Rows, each with roughly how far along a hidden order it lies (0 to 15):
[ -7   6   5   3 -14 -19  -1  -2 -23   2  -6   3   2  -9  26   6   0   5
  17   1  -5  40  10   6   3 -10  13  -5  -9  -9   3   8  15  -1  -9  11
 -15   6  -1   6   9   4  -3  -2   2  16   2 -16  12   8 -33   5  -2   7
  -2   2  10 -17  -8   0  40   1   3  -4  -7  -1   2  -6   1  -2   3   6
   1   0   5  31   3   3  16  -4   6   3  -3   4  -4 -23 -18  -1  18 -36
  -5  -5  -4   9  -2  -8 -34   4   4  -2  -2  24   9  10   3]	6
[-11   8 -11  15 -15 -15  -1  -2 -27  -3  -8   2  -9 -13  32  10  -1  14
   3 -12  -6   9   6  14   7 -11  34 -15 -12  17 -10   0   7   4 -18  20
   5   5  13  -2  -6   1   3  -8   8  -5   3 -19   0  10 -23  -2  -2  -5
  -2   2   4 -14 -17   3  35   4   2  -2 -11  -1  -1 -10  -3  -2   0   5
  -4  -2   8  26   1  12   2  25   2  -1 -16  -8   7 -15 -16   1   5 -49
 -15 -10  -6   2   1  -9 -31  -1   3   0  -1   3  14   7   5]	10
[ 19  -6  12  -9  30  19  -1 -10 -11  -1   8   0  11  10 -43  -2   3 -12
 -21   1   6 -25   1 -18  -7   4 -10  14  24   3   4 -19 -16 -17  22 -28
   8  -2 -11   0   7  -1   1  20  -7 -10  10  14   5 -13  47   9   5  20
   5  -4 -21  30  -1  -2 -28  -1  13   4  11   1  -7  14  -3   3   0 -23
  -1   6 -17 -19  -5 -10 -18 -39   2  -8  -4  22 -13  31  29  12  -3  39
  14   1  11   6   8  31  38  -1  -5   6   0 -27 -17  17   4]	4
[-29  14  12  -5 -34  -8  -2   2   2   1  -3  -2   5   9  21  -2   2  -1
  28  18  -5  62   8   6  -4  -3 -20  10  -5 -37  25  47  33   2   0  -2
 -23   0  -8  16  11   9 -11 -17  12  32   5  -4   8  -5 -63  12  -7 -13
   3  -3  15 -11   3  -4  35  -1 -10  -5  -1   3   2   4  10  -4   0  14
   1   2  16  -5   0  -4  27  12  -2  14   4   7   8 -16 -14 -18  -1  40
  10  12   1   3   0 -23 -23   9  11 -19  -8  53  10   8   6]	1
[-20  17   6   4 -31 -22   0   1  -9   2  -8  -1  -2  -7  35   9   1   4
  30   0  -5  59   9   6   0  -8  13   0 -13 -23   9  20  26   8  -8  15
 -17   3   0   9   4   6  -7 -14   8  31   3 -21   7   9 -56   6  -6 -20
  -2  -2   5 -19  -2  -2  36  -1 -10  -3  -4  -1   2  -8   2  -4   1  17
  -1  -3  17  20  -2   7  18   1   4  19  -4   2   3 -27  -9 -15   2  -7
   1  -2   0   6  -4 -33 -27  11  10 -10  -7  32  16   5   7]	5
[ -9  18 -13  24 -10 -21  -4  -6 -40  -4 -15   9 -10 -16  38  10  -3  14
   5 -15  -7  19   6  21   7 -19  45 -21 -10  17  -7  -1   9   5 -19  39
   6   4  18   2 -11  -1   2  -8   1  -8   8  -8   0   6 -21 -10  -5 -17
  -5   7   3 -27 -10   3  33   5   1  -2 -17   2   3 -11  -2  -1  -4  17
  -9  -7   6  27   1  13   8  44   4 -11 -32  -6   4 -17 -12  -1   8 -53
 -13 -13  -3  -1   2 -22 -41  -1   9  -7  -6   3  11   8   3]	13
[ 17  -3  -4  16  26  -5 -11 -10 -31   4   4   2  -9 -11  -4  21   0   1
 -21 -17   0 -14   3  -8   7   4  33 -23   1  28 -24 -17  -8  12 -11  15
  23  -4  16 -10 -17  -5   5  -3  -6 -22  12  -4   3  -4  19  -1 -15  -7
 -20  14 -24  10 -20   3  11   8  14   5   5 -12  -2  13 -11   2  -8  -3
  -3 -13  -3   5  -4  18 -36  12  -1  -6 -10  10   4  -6  18  12   5 -33
 -14  -4   6   9   2  12  -2 -12  -2  25   5 -46   1   3   8]	15
[ 11   3  -3  20  22  -7 -11 -10 -30   5   2   3  -6 -10  -8  14   0   0
 -22 -16  -3 -17   1   1   4  -3  33 -20   0  28 -18 -11   1  12 -15  17
  17  -2  16  -7 -15  -8   4  -5  -5 -19   8   4  -2  -7  10  -2 -14  -8
 -17  13 -14   2 -14   3  11   6  13   3   2  -8   0  10 -10   3  -9   5
  -4 -10   0  11  -2  14 -29  16  -1  -7  -7   7   2  -7  10  12  10 -43
 -15  -5   5   7   1   8 -15  -9  -1  26   1 -29   0   3   7]	13
[ 20   4  -1   8  31  10  -8 -12 -23  -3   3   2  -3  -2 -19   6   1 -13
 -18 -10   2 -20   0 -14   2  -2  22  -5  10  19  -5 -17  -5   2   1   2
  17  -2  10  -4 -12  -4   2   3  -6 -25  14   9   1 -12  32   0  -8  -3
  -8   5 -25  12  -5  -1  -9   8  13   4   5  -5  -2  11  -7   6  -6  -8
  -8  -3  -7  -9  -4   6 -31   8   0  -9 -24  13   1  14  23   8  -4   0
  -4  -3   9   2   4  23  19  -5   1  14  -3 -33  -5   8   9]	10
[ 11 -13  17 -16  15  18   2  -4  14  -2   3  -1  14  16 -38  -7   4 -20
   0   8   9  15  -5 -20  -7   5 -31  20  16 -24  17   1  -3 -11  21 -23
  -6  -3 -14   7  13  -2  -3   8  -4   3   0   7   6 -12  15   6   3  16
   6  -9  -7  10  11  -7 -38   0  -1   0  13  -2  -6  11   3   4  -1 -12
  -1   6 -11 -27  -2 -12   4 -41  -1   8   1  14 -14  16  14  -4  -2  63
  16   7   6   1   1  22  41   0   4   1  -4   6 -17   7   2]	0
[-20  25   3   5 -37 -21   0   1  -1   2  -8   0  -2  -3  35   9   1   3
  31   3  -6  60   9   9   0 -11  10   0 -13 -21   9  23  29   9  -7  13
 -18   2   0  10   3   8  -8 -16   8  32   5 -21   7  12 -55   5  -8 -23
   1  -3   5 -18  -2  -4  40  -1 -10  -3  -6  -1   2  -5   3  -4   0  12
  -3  -3  18  19  -3  13  23   5   4  18  -9   4   2 -33 -11 -17   0   0
   0  -2   2   5  -1 -39 -23  12  10 -13  -7  35  17  14   9]	5
[ -3   4  -7   9 -12 -17  -2  -2 -25  -1  -7   2  -4 -16  26   9  -1  13
   7  -8  -6  23   7  11   6 -11  28 -14 -15   8 -10  -1  10   3 -13  17
  -2   6   9  -3   1   3   1  -3   5  -1   1 -17   3  12 -27  -1  -1  -2
  -3   3   6 -12 -13   2  37   4   3  -2 -10  -2   0 -10  -3  -1   3  10
  -2   0   5  32   3   7   4  14   3   3 -10  -5   3 -17 -17   1  12 -50
 -10  -9  -8   5  -1  -2 -36   0   2  -1   0   9  15   8   4]	9
[ -4  13  -9  18  -9 -17  -4  -5 -33   0 -10   6  -7 -16  32   8  -1  11
  -3 -12  -7  15   7  13   5 -13  37 -14  -9  14 -10  -1   9   4 -14  25
   1   5  14   0  -7  -1   2  -3   1  -7   6  -9  -2   5 -18  -3  -5 -13
  -3   2   4 -12 -12   3  30   4   5  -1 -15   0   2  -3  -4   0  -2  11
  -7  -3   6  27  -1  13  -6  29   3  -6 -17  -2   5 -19 -12   3   8 -50
 -10 -11   0   3   3  -4 -31   2   6  -1  -5   0  12   9   5]	11
[ 15  -7   2   0  24   5  -6  -8 -16  -1   4  -1   1  -2 -18  -1   1  -5
 -15  -5   1 -10   2  -9   1  -1  16  -6   3  12  -4 -11   0   3  -5   4
   6   0   2  -3  -7  -4   2  -1  -1 -15   9   6   6  -8  10   4  -6  10
 -12   6 -14  12  -8  -1   4   7  12   1   7  -7   0  10  -5   7  -4  -6
  -1  -1  -6  -3   2   2 -21  -5  -3  -8  -9  11  -1  10   7   8  10  -7
  -8   0   1   8   0  17   2  -5  -2  16   3 -16  -4   5   5]	8
[ 20  -7  10 -11  29  23   1 -11  -8   0   9   1  13  12 -20  -2   4 -16
 -21   2   6 -23   2 -23  -9   5 -13  13  25   0   4 -21 -11 -18  22 -29
  11  -1 -13   3   9  -3   1  23  -9 -10   9  12   5 -12  57  10   4  27
   5  -4 -14  29   3  -1 -28  -1  16   5  13   2  -6  17  -3   4   1 -24
   1   7 -18 -19  -5 -14 -17 -42   3  -8   1  24 -15  34  21  12  -3  40
  19   4  16  10   8  42  47  -1  -5   6   0 -21 -17  18   3]	3
[ -2  -4  -2   0  -9  -6  -1  -4 -10  -5   0  -6  -1  -7  30  12   1   6
   6  -1  -4  23   6  -4   4  -3  14  -4  -5   3  -7   2   6   1   1  10
   0   2   6   0   3   7  -4 -10   8  -2   8 -15   7   4 -21   8   0   2
  -7   1  -4   4 -13  -1  22   2   1  -2   2  -4  -5  -1  -2   0   2  -6
   1   0   1   5   0   7  -7  -1   1   8  -7   4   4  -7  -2   1   2  -3
  -4   1  -3   8  -1  -5 -13   2  -1   5   2   1   8   7  10]	7
[  6   3  -4  11  11 -13  -9  -5 -25   2   0   1  -4  -7   1  10   0  -8
 -20 -12  -5  -5   5   2   2  -5  28 -13  -7  18  -9  -7   0   7 -10  11
  11   1  14  -2  -9  -4   2  -4  -1 -13   7  -1  -3  -1  -5   0  -8  -4
 -11   5  -6   4 -13   2  16   5   7   1  -2  -5  -2   5  -6   2  -4   1
  -6  -5   1  12   0   8 -17  11  -1  -1  -7   5   4  -4   2   7   6 -34
 -10  -4   1   5   1   4 -14  -3   3  13  -1 -17   6   4   8]	10
